Each row is followed by its class.
[-27 -27 -30 -11   6  19  -9   3  16  31  17  25  -8  -1  10  -1 -25  15
  22   3  31 -18 -29 -35 -39   3 -11   4  45  16 -51   9] => A
[ 22 -10 -40   8 -30 -25  -8 -25 -17  38   2  -5 -73  -4  39   9   5 -35
 -19   2 -41 -25 -27 -49  38  23  22  -1  80  25  -8   5] => K
[ 21 -12 -32 -11 -27 -20 -21  -6 -13  23  13 -13 -59  -5  33  -1   6 -16
  -5   4 -31 -21 -31 -52  34  32  28  -6  81  24 -21   3] => X
[  2 -26 -42 -15  18  -6   3   3  19  15  12  39  28   6  11   7 -31  33
  22 -10  52  -3 -13 -45 -56 -15 -27  10  39  14 -49  -4] => F
[ 40  11  21  27 -21 -32  11   9  12 -10 -49 -44  61 -30  27 -20 -15 -26
  24 -44  -4 -17  32  -5  66  14   1   3 -67  15 -36 -32] => X
[ -4 -99  44  58 -66  32 -34 -33  34 -28 -25 -20 -20  16  -2  50   3 -38
   8 -62  44 -48  28 -45 -18  39 -23 -38 -17  24  59  22] => K
[  3 -25 -24 -24   0  19  -6   0   1  11  67  37   7  -7 -28   8 -19  17
  37   7  45 -14 -27 -40 -54  30 -22  24  33  33 -70 -16] => N
[ -1 -18 -46  -8   4  -6  -4 -17  13   0  21  35  39  18   3   3 -26  40
  17 -15  62 -14 -22 -48 -65 -13 -20  23  27  22 -57 -22] => M
[ 39   7 -33 -27 -47  -5 -12 -10 -16  28 -29  -3 -49  -1  19  -1  15 -35
  12  -8  -8 -11  -7 -62  15  24  17  -6  67  38 -14 -40] => X
[ 13 -79  13  45 -70  27 -30 -14  33 -13 -39 -20 -23  30 -25  47  -2 -21
  35 -23  34 -53  39 -41 -27  27 -25 -41 -11  37  65 -13] => E
[ 12  -3 -41   4 -29 -31 -15 -14 -18  12   5  -2 -46   1  32  -4   6 -14
 -13   6 -49 -23 -38 -49  31  39  41   3  76  43 -27 -21] => M
[ 19 -85 -10  47 -47  35 -23  11  28  -7 -51 -12   7  23 -21  11  -6 -39
  63 -53  39 -32  44 -45  -3 102 -32 -51   4  51  58 -14] => H
[ 14 -21  34  30  -8 -32  26  32  24  -7 -47 -24  84 -50  42 -35 -33  -3
  19 -37  -3 -15  34  -8  81  68   5  10 -21  33 -98 -25] => S
[-35  -9 -37 -10  -9  14 -13 -21  -6  46  32  17 -10 -12 -22  21 -10  -4
  35  -7  54 -17 -11 -48 -74  20 -38 -10  27   1 -40  -7] => K
[  2 -64  27  29 -70  19 -42  -6  40 -25 -16 -21 -28  29 -28  48   3 -12
  46 -34  27 -58  33 -36 -31  27 -36 -45 -29  35  63  -9] => X
[  3 -21 -25 -48  11  19 -11  14   6  15  34  31  29 -16 -28  -8 -20  31
  30   7  61 -13 -23 -31 -48  32 -34  27  43  24 -85  -9] => S
[  8 -87 -11  47 -46  40 -24   8  26  -6 -40  -9  -6  35 -25   9 -10 -40
  66 -54  33 -31  40 -47  -7 106 -34 -53   0  51  70  -7] => H
[   9 -110    2   61  -60   30  -22   -3   53  -19  -62   18  -25   51
   -6   21    2  -40   42  -38   30  -10   48  -40  -28   79  -36  -54
  -10   32   85   -2] => N
[ 47   5 -52 -12 -31  -4 -13  -3 -19  25 -52  -3 -38   2  24   3   3 -36
   3   5 -16  -3  -8 -56   9  34  21  -9  71  39 -11 -28] => F
[ 25   5 -43 -20 -38  -7 -15  -1 -17  38 -29  -3 -46  -8  29  -6   9 -34
   7   4 -11 -12 -13 -60  10  42  19 -11  73  31  -8 -30] => X
[-20 -20 -32 -31  11   4  -9  -8   5  29  38  20  -2  -7  -4  -5 -19  24
  27 -11  50  -2 -20 -49 -47   6 -28   4  49   7 -41   2] => X
[ 15 -14  -3  45 -21 -36  28  -1  22  27 -28 -37  51 -44  43 -24 -31 -38
  16 -38   5 -28  12 -24  59  42  -4 -17 -40   8 -79 -10] => K
[ 50  -1 -59   5 -33  -2 -16  -1 -18  39 -37   9 -31   2  35 -12   4 -28
  14  -5 -15   0 -13 -60  20  55  22 -10  81  47 -19 -26] => H
[  8 -21 -42  -6 -38 -15  -4  -1 -18  33  18  -4 -63 -11  31  -1 -14 -27
   4  11 -37 -29 -31 -64  39  43  32 -12  88  29 -24 -19] => B
[  6 -73  -2  42 -77  17 -21 -14  35 -27 -10   5 -30  38 -23  52  -7 -19
  39 -22  19 -51  39 -46 -46  45 -35 -34 -10  44  68 -19] => N
[ 24 -23 -25  -1 -29 -23  -5  -7 -16  34  -5 -12 -65  -2  45   9  11 -16
 -14  12 -38 -20 -28 -51  35  24  40  -9  89  30 -17  -9] => E
[ -9 -16 -20 -15  -2  25 -12 -12  -9  34  37  24   0 -25 -22  12 -14  15
  23  -6  47 -21 -18 -34 -45  16 -31  11  21  25 -66  -6] => K
[ 21 -76   1  48 -72  30 -44 -22  41 -34 -45  -7 -10  41 -31  41   6 -13
  40 -44  33 -55  27 -41 -42  40 -28 -40 -31  52  28 -20] => M
[  16 -104   14   43  -47   40  -32    2   56  -22  -86    4   -5   38
   -7    9    0  -27   31  -43   43  -16   46  -32  -12   76  -39  -42
   -6   31   52   15] => S
[ 42  10 -51  -3 -51  -6 -10 -18 -19  51 -52   1 -48   6  41  -9   7 -34
   9   3  -9  -3 -14 -66  12  39  22   0  73  53 -26 -44] => Q
[  9 -21  17  46 -16 -39  28  26   6  -6 -56 -31  65 -48  44 -34 -28 -28
  22 -49  -2  -5  18 -14  66  65  10   6 -39  41 -58 -35] => L
[  0 -68   9  51 -67  23 -31 -20  30  -3 -25  -8 -43  28 -16  52   1 -24
  28 -32  20 -53  36 -37 -35  34 -42 -46 -29  29  63   3] => K
[ 18 -16 -17 -36 -49 -47   1  14 -18  26  47   5 -51 -28  59  12 -16   2
 -17  23 -38 -15 -32 -77 -21  75  26  -8 106  26 -48 -28] => N
[  5 -86  18  46 -68  40 -45   5  40 -30 -39 -15 -33  34 -21  52   6 -16
  36 -28  18 -64  28 -31 -27  31 -27 -41 -23  45  57  -5] => A
[ 19  -6 -23 -34 -52 -38  -6  -2 -15  25  36 -16 -49 -22  45   2 -14   1
 -23  12 -30 -35 -45 -84 -22  64  31 -18  83  35 -57 -30] => M
[-27  -4 -47  -7  -7  15 -11 -23   1  55  24  15  -7 -14 -20  10 -22  -4
  30   3  59 -15 -13 -48 -76  15 -44 -10  18   2 -30   0] => K
[ -1 -23 -22 -25 -54 -13 -14 -23 -29  16  37   4 -75 -14  27  13  -9  -8
 -10  -4 -53 -32 -41 -53  27   6  31  -6  75  19 -41 -10] => B
[ -2 -70  15  50 -81  16 -30 -20  37  -7 -22 -10 -36  35 -10  42  -9 -12
  38 -30  17 -57  34 -43 -34  36 -34 -39 -19  46  57 -11] => Q
[   8 -114   14   66  -64   40  -33    0   43   -9  -67  -11  -26   23
   -9   26   -8  -39   44  -43   34  -28   51  -52  -13   78  -29  -68
   -9   25   67   -2] => B
[ 18 -77  15  38 -70  25 -28 -13  34 -13 -48 -26 -24  35 -25  51   0 -23
  44 -29  30 -55  43 -38 -24  31 -27 -45  -8  40  57 -18] => E
[ 22 -78  16  39 -68  26 -38  -2  38 -32 -25 -11 -30  31 -38  62   2 -22
  38 -28  18 -60  41 -42 -41  35 -33 -49 -17  39  65  -5] => F
[ -3 -97 -14  57 -67  20 -28   1  20 -28 -66 -13 -14  27 -19  18 -10 -43
  36 -45  38 -25  40 -48 -26  86 -34 -36 -10  44  90 -10] => L
[ 27 -30 -31  -4 -29 -16 -10  -5 -14  35  -7  -7 -63   1  34   5   6 -25
  -8  13 -33 -21 -24 -50  27  34  33  -9  92  23 -11  -6] => E
[ 17  -5   5  45 -18 -32  27  12   7  21 -54 -31  67 -30  58 -41 -37 -16
  33 -42  -7  -6  27 -20  76  66  10   3 -26  37 -87 -37] => Q
[ 13 -18 -48   3 -40 -28 -11 -11 -20  13  -6   5 -75  -3  33   1   0 -25
 -18   7 -47 -22 -41 -41  24  22  28  12  74  46  10  -4] => L
[-21 -30 -31  -7   8  19 -14   3   7  25  17  24   1  -9  13   3 -28  23
  16  -1  32 -18 -24 -39 -43   5 -12  15  49  17 -52   8] => A
[ 23   5  26  39 -17 -41  24  27  29   0 -61 -57  59 -27  54 -18 -28 -16
  39 -45 -19 -23  27  -6  70  25   3 -14 -71  26 -82 -36] => A
[ 11 -10 -27 -24 -41 -33  -9 -13 -15  14  25  -6 -63  -9  30  18  -4  -4
 -15   2 -50 -22 -32 -55   9   7  22 -16  72  24 -32  -4] => F
[-25 -10 -34 -19   4   9 -24 -12   6  34  35   2   0 -17 -25   7 -14   6
  45 -11  59 -14 -15 -48 -72  11 -39  -5  20  -1 -30   1] => X
[ 13 -22 -19 -38 -49 -38   7   4 -15  24  48   6 -57 -18  49   5 -20  -5
 -13  16 -35 -11 -28 -76 -14  71  23  -9 106  26 -44 -21] => N
[  8  -8 -28  -8 -59 -33 -12 -30 -15  36  24   9 -72  -2  52   4  -6  -9
 -10  -5 -54 -30 -41 -56  16   4  26   9  69  34 -41 -10] => Q
[ 44   5 -35 -21 -48  -2  -6 -15 -27  37 -38   1 -54  -5  29   9  12 -38
  -8  -2 -13 -15  -9 -55  17  34  14  -3  68  43 -15 -39] => K
[ 29  -1 -38 -17 -38  -5 -23   1 -17  32 -30  -5 -45  -6  28  -3  13 -34
   8   0  -7 -10 -15 -62   7  46  18  -9  68  33  -2 -28] => X
[ 10 -30 -40  -9  11   4   0 -13  12   8  34  34  27  14   2   5 -30  47
  23 -22  63  -7 -13 -47 -44 -12 -29  17  54  28 -28   0] => H
[ -8 -21 -39  -9  -8 -18   5 -25  14  21  29  25  20  15  18   6 -30  38
  17 -11  62 -13 -19 -49 -49 -28 -27  24  43  17 -40 -14] => Q
[ -2 -34 -40 -11  15  -7  -3   3  13   1  19  34  28  14   0  14 -26  36
  19  -7  54   1  -6 -45 -56 -10 -27   7  43   4 -30  -1] => F
[ 10 -12 -19 -26 -39 -30 -14 -11 -14   8  28  -2 -60 -10  21  20  -2  -4
 -13   5 -55 -28 -34 -41  14   4  25 -11  73  20 -33   1] => F
[ 22  -7 -11 -56 -35 -43  -8   2 -12  27  30 -19 -51 -41  50   1 -18   7
 -25  10 -38 -26 -39 -66   0  53  16   4 103  26 -67  -3] => S
[ 13  -4  11  25 -13 -39  18  11  23  11 -26 -53  70 -58  39 -26 -33 -24
  29 -43   4 -33  17 -16  53  39  -2 -13 -43   3 -85 -15] => X
[-26 -23 -27 -23   4   3 -11  -8  10  27  33  20   3 -10   1  -2 -26  23
  25  -9  43 -12 -16 -42 -44   9 -23   2  52   6 -40   6] => X
[-20 -18 -42 -11 -12  12 -10  -8   3  41  32  16  -7 -16 -16  11 -36   1
  48  -1  42 -25 -13 -58 -59  17 -27  -7  33   9 -43 -18] => B
[ 18 -18 -35   7 -36 -13 -19 -12 -19  37  16  -3 -80  -4  33   9   5 -29
 -17  10 -42 -27 -33 -52  33  44  22  -6  76  33  -7   7] => K
[ 44  13   1  32 -27 -55  16   3  17 -12 -51 -55  63 -19  23 -27 -23 -15
  40 -53 -23 -17  20 -11  61  38  -5 -10 -82  34 -82 -55] => M
[ -3 -95  29  55 -62  30 -33 -36  30 -23 -29 -20 -25  22 -10  43  -1 -44
  20 -66  31 -45  32 -39 -11  42 -31 -38 -20  20  59  25] => K
[-24 -23 -61 -12 -14   4 -11 -11   0  28  20  22  -3 -11 -27   1 -24  -9
  41  -8  62 -13 -27 -52 -82  19 -37  10  27  21 -25 -13] => L
[ 22 -22   8  36 -13 -25  24  10  32   2 -44 -55  62 -48  46 -20 -30 -27
  19 -45   3 -40   7 -13  63  20   6  -8 -41  18 -91 -14] => A
[  15 -106   10   41  -52   32  -31    2   54  -21  -89    4   -7   31
   -6   10    2  -24   28  -43   38  -18   47  -32   -9   73  -41  -43
   -3   35   60    8] => S
[ 42   9  11  35 -29 -56  20   6  23 -18 -51 -50  76 -20  33 -20 -23  -6
  34 -52 -13 -25  21 -10  60  30   2  -9 -76  35 -95 -55] => M
[ 12 -61  11  42 -83  12 -32 -14  33  -8 -18 -15 -44  37 -19  44   4 -18
  39 -24  13 -59  28 -40 -29  31 -34 -36 -32  50  68 -22] => Q
[ -3  -9 -34 -30  -7  13 -10 -19  -8  35  41  21   8 -11 -28  -8 -25  11
  42  -6  48 -14 -24 -39 -40  12 -29  31  38  31 -63 -21] => Q
[ 11 -11 -29 -30   8  13 -10   7   0  28  52  24  24 -19 -33  -3 -16  21
  52 -10  48 -14 -24 -34 -34  27 -24  10  45  33 -78 -17] => H
[ 28  -7 -50  -8 -22 -13 -10   0 -11  28  -3   2 -61   3  27   1  -5 -24
  -4  18 -39 -19 -30 -54  24  35  29 -10  87  39 -19  -3] => F
